Here is a tiny trained network, its code and every weight. The questions are about switching its units off for an input and a target symbol, where a switched-off unit gives its printed mean instead of its output.

import numpy as np


def w(rows, s, z=0):
    codes = np.array(rows[::2]) - 128.0
    scale = np.full(codes.shape[1], s)
    scale[-1] = z or s
    return codes * scale


def norm(h):
    return h / np.sqrt((h * h).mean(-1, keepdims=True) + 1e-5)


def f(y):
    return y / 2 * (1 + np.tanh(0.7978845608 * (y + 0.044715 * y**3)))


def softmax(a):
    e = np.exp(a - a.max(-1, keepdims=True))
    return e / e.sum(-1, keepdims=True)


def log_softmax(a):
    a = a - a.max(-1, keepdims=True)
    return a - np.log(np.exp(a).sum(-1, keepdims=True))


def net(x, mask):
    ids = ['αδεζθλμξπσφ'.index(c) for c in x.split()]
    T = len(ids)
    res = E[ids] + P[:T]
    u = 0
    for l in range(2):
        r = norm(res)
        for j in range(2):
            rows = slice(2 * j, 2 * j + 2)
            q, k, v = (r @ M[l][rows].T for M in (Q, K, V))
            z = softmax(np.where(np.tri(T) > 0, q @ k.T / 2**0.5, -1e9)) @ v
            o = O[l][rows]
            res = res + np.where(mask[u + j], z, o[:, -1]) @ o[:, :-1]
        u += 2
        y = f(norm(res) @ A[l][:, :-1].T + A[l][:, -1])
        res = res + np.where(mask[u : u + 12], y, B[l][:, -1]) @ B[l][:, :-1]
        u += 12
    return log_softmax(norm(res)[-1] @ U[:, :-1].T + U[:, -1])


Q, K, V, O, A, B = {}, {}, {}, {}, {}, {}
E = w([
[118,180,162],'α',
[177,199,189],'δ',
[105,145,97],'ε',
[108,212,143],'ζ',
[59,105,102],'θ',
[24,64,144],'λ',
[153,151,199],'μ',
[6,35,120],'ξ',
[45,133,113],'π',
[123,78,115],'σ',
[167,33,77],'φ',
],0.019)
P = w([
[134,208,73],'0',
[109,206,62],'1',
[181,179,32],'2',
[190,171,42],'3',
[196,133,29],'4',
[142,114,34],'5',
[84,105,61],'6',
[74,73,79],'7',
[63,68,75],'8',
[129,80,2],'9',
],0.0073)
Q[0] = w([
[126,235,254],'L0H0',
[98,64,74],'L0H0',
[148,149,142],'L0H1',
[124,142,142],'L0H1',
],0.041)
K[0] = w([
[59,116,4],'L0H0',
[159,115,206],'L0H0',
[146,98,139],'L0H1',
[116,101,160],'L0H1',
],0.037)
V[0] = w([
[80,124,59],'L0H0',
[109,127,12],'L0H0',
[150,35,192],'L0H1',
[89,153,3],'L0H1',
],0.021)
O[0] = w([
[81,181,119,172],'L0H0',
[93,212,107,191],'L0H0',
[92,98,254,2],'L0H1',
[123,101,56,213],'L0H1',
],0.021,0.017)
A[0] = w([
[140,117,103,38],'L0N0',
[78,41,114,40],'L0N1',
[123,118,115,70],'L0N2',
[200,255,165,129],'L0N3',
[116,195,199,8],'L0N4',
[146,181,241,148],'L0N5',
[121,89,133,35],'L0N6',
[112,87,165,69],'L0N7',
[121,80,134,11],'L0N8',
[111,185,183,2],'L0N9',
[210,144,193,51],'L0N10',
[161,42,129,110],'L0N11',
],0.024,0.0033)
B[0] = w([
[127,94,128,158],'L0N0',
[181,140,82,142],'L0N1',
[131,116,138,134],'L0N2',
[143,243,191,254],'L0N3',
[200,156,151,164],'L0N4',
[175,129,253,154],'L0N5',
[143,133,100,119],'L0N6',
[138,104,116,121],'L0N7',
[148,135,89,122],'L0N8',
[200,125,139,160],'L0N9',
[75,87,155,135],'L0N10',
[74,154,75,165],'L0N11',
],0.051,0.0089)
Q[1] = w([
[148,35,71],'L1H0',
[55,84,253],'L1H0',
[49,24,110],'L1H1',
[194,110,33],'L1H1',
],0.028)
K[1] = w([
[199,134,34],'L1H0',
[19,7,125],'L1H0',
[95,187,172],'L1H1',
[1,66,109],'L1H1',
],0.028)
V[1] = w([
[2,126,164],'L1H0',
[143,104,176],'L1H0',
[96,172,64],'L1H1',
[43,80,168],'L1H1',
],0.04)
O[1] = w([
[140,254,140,78],'L1H0',
[113,142,81,78],'L1H0',
[144,207,170,251],'L1H1',
[227,102,108,47],'L1H1',
],0.031,0.032)
A[1] = w([
[50,134,138,126],'L1N0',
[216,193,255,129],'L1N1',
[106,151,121,107],'L1N2',
[103,120,205,168],'L1N3',
[131,136,184,93],'L1N4',
[130,122,144,69],'L1N5',
[119,189,90,117],'L1N6',
[113,234,88,41],'L1N7',
[92,168,130,140],'L1N8',
[109,172,87,80],'L1N9',
[226,125,52,255],'L1N10',
[78,126,104,109],'L1N11',
],0.029,0.0064)
B[1] = w([
[132,194,156,179],'L1N0',
[243,211,254,238],'L1N1',
[100,114,129,155],'L1N2',
[154,169,101,166],'L1N3',
[162,139,115,148],'L1N4',
[136,99,113,122],'L1N5',
[165,135,83,204],'L1N6',
[102,173,16,254],'L1N7',
[77,105,126,198],'L1N8',
[113,97,84,173],'L1N9',
[126,205,209,160],'L1N10',
[112,125,169,152],'L1N11',
],0.053,0.021)
U = w([
[112,124,32,115],'α',
[84,164,112,87],'δ',
[147,132,114,119],'ε',
[32,157,212,64],'ζ',
[162,124,159,108],'θ',
[171,127,170,126],'λ',
[121,49,137,254],'μ',
[199,95,253,132],'ξ',
[226,77,98,165],'π',
[155,124,133,103],'σ',
[137,139,103,106],'φ',
],0.015,0.0075)

Each question gives the input, a string of symbols that net reads in full, and the target symbol t.
The units are the heads (2 rows each of Q, K, V and O) and the neurons (one row each of A and B). Each row of codes is followed by its name. A weight is (code - 128) times the scale printed after its matrix; where a second scale follows, it is the last column's (O, A, B and U).
mask holds one flag per unit, layer by layer, with each layer's heads first. A switched-off unit (its flag False) gives its mean, the last column of its rows in O or B, instead of its output. The means were averaged over made-up inputs and are rounded, as every weight is.
A unit's drop is (log p(t) with every unit on - log p(t) with that unit switched off) / (log p(t) with every unit on - log p(t) with every unit switched off).
The circuit of an input: a set's keep is (log p(t) with only the set's units on - log p(t) with every unit switched off) / (log p(t) with every unit on - log p(t) with every unit switched off). Starting from the 12 units with the biggest drops (on a tie, the unit counted first), units are removed one at a time, each time the one whose removal leaves the highest keep (on an exact tie, the one counted first), for as long as the keep stays at least 0.8.
circuit, biggest first: the units of the circuit, biggest drop first
k most important neurons: the k neurons with the biggest drops, biggest first
k most important neurons of layer l: the k neurons of layer l with the biggest drops, biggest first
input ε α α ζ ξ, target α: circuit, biggest first -> [L0N3 L1N1]
input α ε φ, target μ: 4 most important neurons -> [L1N1 L0N3 L1N7 L0N11]
input μ α σ α θ, target π: circuit, biggest first -> [L0H0 L0N10 L1H1 L0H1]
input δ μ θ, target ξ: circuit, biggest first -> [L0H0 L1N7]
input ζ α θ, target ζ: 3 most important neurons -> [L1N1 L1N7 L0N3]
input δ α μ ζ ξ φ, target ξ: 3 most important neurons -> [L0N10 L1N10 L1N7]
input ε ε ε α σ, target α: circuit, biggest first -> [L0N3 L1N1 L0H1]
input α δ ζ α μ α μ σ α ξ, target μ: circuit, biggest first -> [L1H0 L1N1 L0H0 L1N7]
input ζ σ α α ε α ε α ε, target ζ: 4 most important neurons -> [L1N1 L1N7 L0N3 L1N6]
input α δ α θ, target μ: circuit, biggest first -> [L0H0 L1N1 L1H0 L1N7]
input α α μ ζ, target ξ: 3 most important neurons of layer 0 -> [L0N5 L0N4 L0N9]
input ζ μ σ, target ζ: 3 most important neurons of layer 1 -> [L1N7 L1N1 L1N10]
input ζ σ ξ ε α ε ξ, target ζ: 3 most important neurons of layer 1 -> [L1N7 L1N1 L1N6]
input μ α ε, target π: circuit, biggest first -> [L0H1 L0N10 L0H0 L1H1]
input α δ ε π ξ α α δ α π, target μ: 3 most important neurons -> [L1N1 L0N3 L1N7]
input μ α λ ζ λ α α ξ ε, target π: 3 most important neurons -> [L0N10 L0N3 L1N1]
input μ ζ ξ π, target π: 3 most important neurons -> [L0N10 L1N1 L1N7]
input ζ ε μ ζ ε ξ ξ, target ζ: 4 most important neurons -> [L1N10 L0N3 L1N7 L1N1]
input ε α α ξ ζ φ α ε, target α: 2 most important neurons -> [L0N3 L1N1]
input ε φ α α θ ε ε δ λ, target α: 2 most important neurons -> [L1N1 L0N11]
input ζ θ α α π ζ π, target ζ: 4 most important neurons -> [L1N1 L1N7 L0N3 L0N11]
input α ε μ ε π α σ α α ε, target μ: 4 most important neurons -> [L1N1 L0N11 L0N3 L1N7]
input δ ζ α ξ, target ξ: 3 most important neurons -> [L0N10 L1N10 L1N7]
input α α π, target μ: 2 most important neurons -> [L0N3 L1N1]
input α α α, target ζ: 2 most important neurons of layer 0 -> [L0N11 L0N3]
input μ α α α ε α α α θ, target π: 2 most important neurons of layer 0 -> [L0N10 L0N5]
input δ ε ζ α α α θ α θ, target ξ: 2 most important neurons of layer 0 -> [L0N10 L0N0]
input θ μ θ, target α: most important neuron of layer 0 -> [L0N11]
